Below is a small trained network, with its code and all its weights. Each question gives an input and a target symbol and asks what happens when units are switched off, that is, made to give their printed mean instead of their output.

import numpy as np


def w(rows, s, z=0):
    codes = np.array(rows[::2]) - 128.0
    scale = np.full(codes.shape[1], s)
    scale[-1] = z or s
    return codes * scale


def f(y):
    return y / 2 * (1 + np.tanh(0.7978845608 * (y + 0.044715 * y**3)))


def softmax(a):
    e = np.exp(a - a.max(-1, keepdims=True))
    return e / e.sum(-1, keepdims=True)


def log_softmax(a):
    a = a - a.max(-1, keepdims=True)
    return a - np.log(np.exp(a).sum(-1, keepdims=True))


def net(x, mask):
    ids = ['αγδθλμξπσ'.index(c) for c in x.split()]
    T = len(ids)
    res = E[ids] + P[:T]
    r = res
    for j in range(2):
        rows = slice(4 * j, 4 * j + 4)
        q, k, v = (r @ M[0][rows].T for M in (Q, K, V))
        z = softmax(np.where(np.tri(T) > 0, q @ k.T / 4**0.5, -1e9)) @ v
        o = O[0][rows]
        res = res + np.where(mask[j], z, o[:, -1]) @ o[:, :-1]
    y = f(res @ A[0][:, :-1].T + A[0][:, -1])
    res = res + np.where(mask[2:18], y, B[0][:, -1]) @ B[0][:, :-1]
    return log_softmax(res[-1] @ U[:, :-1].T + U[:, -1])


Q, K, V, O, A, B = {}, {}, {}, {}, {}, {}
E = w([
[143,122,164],'α',
[160,166,134],'γ',
[166,174,169],'δ',
[193,212,33],'θ',
[145,130,173],'λ',
[163,171,198],'μ',
[94,3,108],'ξ',
[136,115,119],'π',
[178,96,2],'σ',
],0.016)
P = w([
[41,154,187],'0',
[186,108,254],'1',
[197,67,241],'2',
[186,84,188],'3',
[174,94,161],'4',
[166,107,166],'5',
[156,100,239],'6',
],0.0065)
Q[0] = w([
[240,90,131],'H0',
[129,97,161],'H0',
[164,202,112],'H0',
[75,96,153],'H0',
[114,88,118],'H1',
[5,110,20],'H1',
[87,120,32],'H1',
[35,96,155],'H1',
],0.014)
K[0] = w([
[246,76,40],'H0',
[90,86,73],'H0',
[158,145,135],'H0',
[192,236,107],'H0',
[27,175,177],'H1',
[31,53,213],'H1',
[55,55,185],'H1',
[49,70,58],'H1',
],0.011)
V[0] = w([
[157,187,84],'H0',
[93,81,29],'H0',
[117,116,202],'H0',
[159,54,123],'H0',
[133,53,129],'H1',
[119,75,147],'H1',
[150,181,197],'H1',
[102,247,130],'H1',
],0.012)
O[0] = w([
[112,90,4,88],'H0',
[165,41,104,172],'H0',
[52,214,120,120],'H0',
[191,3,197,253],'H0',
[82,72,158,163],'H1',
[85,73,161,145],'H1',
[146,222,167,158],'H1',
[185,153,77,53],'H1',
],0.0064,0.0043)
A[0] = w([
[169,47,158,253],'N0',
[252,93,168,205],'N1',
[71,103,224,138],'N2',
[206,109,37,90],'N3',
[206,99,199,131],'N4',
[198,144,11,27],'N5',
[70,199,113,104],'N6',
[35,194,155,175],'N7',
[48,112,118,194],'N8',
[130,84,119,96],'N9',
[95,188,156,97],'N10',
[87,91,117,165],'N11',
[8,86,121,139],'N12',
[153,170,2,97],'N13',
[111,103,5,202],'N14',
[198,125,174,36],'N15',
],0.01,0.0048)
B[0] = w([
[156,153,119,248],'N0',
[136,120,92,229],'N1',
[178,129,127,210],'N2',
[105,168,155,171],'N3',
[139,126,104,206],'N4',
[36,88,184,167],'N5',
[75,179,73,144],'N6',
[33,31,90,148],'N7',
[197,208,133,160],'N8',
[77,133,118,162],'N9',
[2,160,177,148],'N10',
[118,159,110,169],'N11',
[208,157,142,192],'N12',
[162,77,112,160],'N13',
[194,155,138,157],'N14',
[169,93,134,158],'N15',
],0.0077,0.018)
U = w([
[90,66,143,40],'α',
[158,183,2,241],'γ',
[120,154,96,9],'δ',
[122,117,98,2],'θ',
[96,83,139,81],'λ',
[108,146,145,147],'μ',
[162,131,170,119],'ξ',
[120,107,134,251],'π',
[115,30,69,127],'σ',
],0.011,0.0035)

Each question gives the input, a string of symbols that net reads in full, and the target symbol t.
The units are the heads (4 rows each of Q, K, V and O) and the neurons (one row each of A and B). Each row of codes is followed by its name. A weight is (code - 128) times the scale printed after its matrix; where a second scale follows, it is the last column's (O, A, B and U).
mask holds one flag per unit, heads first, then neurons. A switched-off unit (its flag False) gives its mean, the last column of its rows in O or B, instead of its output. The means were averaged over made-up inputs and are rounded, as every weight is.
A unit's drop is (log p(t) with every unit on - log p(t) with that unit switched off) / (log p(t) with every unit on - log p(t) with every unit switched off).
The circuit of an input: a set's keep is (log p(t) with only the set's units on - log p(t) with every unit switched off) / (log p(t) with every unit on - log p(t) with every unit switched off). Starting from the 12 units with the biggest drops (on a tie, the unit counted first), units are removed one at a time, each time the one whose removal leaves the highest keep (on an exact tie, the one counted first), for as long as the keep stays at least 0.8.
units of the circuit, in order: the units of the circuit, biggest drop first
unit that matters most: the unit with the biggest drop
top k neurons: the k neurons with the biggest drops, biggest first
which heads matter: for each layer, one digit per head in row order, 1 if its drop is at least 0.15 and else 0, layers parted by /
drop when u is switched off: that unit's drop, to one decimal
input μ λ δ, target μ: units of the circuit, in order	(H0 N10)
input δ α μ, target μ: units of the circuit, in order	(H0 N10)
input θ ξ ξ γ ξ σ μ, target γ: units of the circuit, in order	(H1)
input θ π ξ, target γ: which heads matter	10
input σ ξ π, target σ: units of the circuit, in order	(H0 H1)
input ξ ξ μ θ μ λ, target γ: which heads matter	01
input ξ λ μ ξ σ π, target σ: which heads matter	10
input μ μ γ, target μ: which heads matter	11
input θ ξ ξ ξ δ λ, target γ: top 2 neurons	(N1 N5)
input θ μ δ, target γ: drop when H1 is switched off	0.6
input σ σ σ ξ σ, target σ: drop when H0 is switched off	0.8
input μ ξ σ γ, target σ: drop when H0 is switched off	0.4
input α α μ, target μ: drop when H0 is switched off	1.2
input α μ π γ σ, target σ: unit that matters most	N5
